Below are the code and all the weights of a small trained network. Each question names an input and a class and asks about switching units off, where a switched-off unit gives its printed mean instead of its output.

import numpy as np


def w(rows, s, z=0):
    codes = np.array(rows[::2]) - 128.0
    scale = np.full(codes.shape[1], s)
    scale[-1] = z or s
    return codes * scale


def f(y):
    return y / 2 * (1 + np.tanh(0.7978845608 * (y + 0.044715 * y**3)))


def log_softmax(a):
    a = a - a.max(-1, keepdims=True)
    return a - np.log(np.exp(a).sum(-1, keepdims=True))


def net(x, mask):
    res = np.array(x, float).reshape(1, 5) / 4 @ E
    y = f(res @ A[0][:, :-1].T + A[0][:, -1])
    res = res + np.where(mask, y, B[0][:, -1]) @ B[0][:, :-1]
    return log_softmax(res[-1] @ U[:, :-1].T + U[:, -1])


A, B = {}, {}
E = w([
[105,63,163,50,134,154,204],'x0',
[118,142,119,141,122,126,141],'x1',
[235,114,65,72,82,69,186],'x2',
[130,122,133,128,136,109,131],'x3',
[170,94,131,209,137,255,138],'x4',
],0.0096)
A[0] = w([
[235,170,105,112,106,103,171,64],'neuron 1',
[218,78,100,203,139,251,149,253],'neuron 2',
[129,151,140,111,124,42,130,230],'neuron 3',
[118,69,174,67,156,155,216,92],'neuron 4',
[254,110,25,43,157,142,174,130],'neuron 5',
[201,168,119,173,151,103,32,87],'neuron 6',
],0.0074,0.0055)
B[0] = w([
[29,103,171,202,221,153,95,181],'neuron 1',
[119,159,138,40,73,62,50,254],'neuron 2',
[88,147,158,96,66,91,115,226],'neuron 3',
[85,128,18,87,194,79,151,176],'neuron 4',
[65,161,181,140,171,157,61,231],'neuron 5',
[91,138,2,77,193,165,205,174],'neuron 6',
],0.0093,0.0088)
U = w([
[62,167,241,189,208,188,96,86],'0',
[126,137,123,127,88,100,123,239],'1',
[146,197,157,106,100,123,152,255],'2',
[141,144,1,110,179,118,171,148],'3',
[154,158,162,103,29,65,115,85],'4',
[172,99,136,193,29,126,187,70],'5',
[249,135,121,171,136,192,234,26],'6',
[245,59,92,237,95,174,241,19],'7',
],0.0092,0.0059)

Each question gives the input, the list of numbers given to net, and the class t.
The units are the neurons (one row each of A and B). Each row of codes is followed by its name. A weight is (code - 128) times the scale printed after its matrix; where a second scale follows, it is the last column's (A, B and U).
mask holds one flag per neuron, in row order. A switched-off neuron (its flag False) gives its mean, the last column of its row in B, instead of its output. The means were averaged over made-up inputs and are rounded, as every weight is.
A unit's drop is (log p(t) with every unit on - log p(t) with that unit switched off) / (log p(t) with every unit on - log p(t) with every unit switched off).
The circuit of an input: a set's keep is (log p(t) with only the set's units on - log p(t) with every unit switched off) / (log p(t) with every unit on - log p(t) with every unit switched off). Starting from all 6 units, units are removed one at a time, each time the one whose removal leaves the highest keep (on an exact tie, the one counted first), for as long as the keep stays at least 0.8.
circuit, biggest first: the units of the circuit, biggest drop first
most important unit: the unit with the biggest drop
k most important neurons: the k neurons with the biggest drops, biggest first
drop when u is switched off: that unit's drop, to one decimal
input [-2,-5,-3,1,8], class 4: most important unit => neuron 2
input [3,5,-3,7,2], class 1: 2 most important neurons => (neuron 5; neuron 1)
input [8,4,1,-3,6], class 3: 2 most important neurons => (neuron 4; neuron 3)
input [-7,-6,8,7,-4], class 0: 2 most important neurons => (neuron 1; neuron 5)
input [-5,-7,-7,2,-8], class 4: 3 most important neurons => (neuron 5; neuron 1; neuron 3)
input [1,2,6,6,0], class 0: 2 most important neurons => (neuron 5; neuron 1)
input [-5,-1,-4,-3,0], class 3: 3 most important neurons => (neuron 6; neuron 5; neuron 1)
input [-3,-6,-5,7,2], class 1: 2 most important neurons => (neuron 5; neuron 1)
input [-8,-4,8,-5,-4], class 0: circuit, biggest first => (neuron 1; neuron 5)
input [8,2,-4,-2,-8], class 3: 3 most important neurons => (neuron 4; neuron 2; neuron 5)
input [0,5,6,-6,-6], class 0: 2 most important neurons => (neuron 1; neuron 5)
input [-7,3,5,1,-4], class 3: 2 most important neurons => (neuron 6; neuron 2)
input [0,-1,8,-8,8], class 0: 2 most important neurons => (neuron 5; neuron 1)
input [5,-7,8,2,-5], class 0: circuit, biggest first => (neuron 5; neuron 1)
input [-5,6,-1,-3,8], class 4: most important unit => neuron 2
input [-4,-6,6,-6,3], class 0: drop when neuron 5 is switched off => 0.6
input [-8,3,-4,3,-1], class 3: drop when neuron 5 is switched off => 0.1
input [3,1,5,-5,8], class 4: drop when neuron 2 is switched off => 2.1
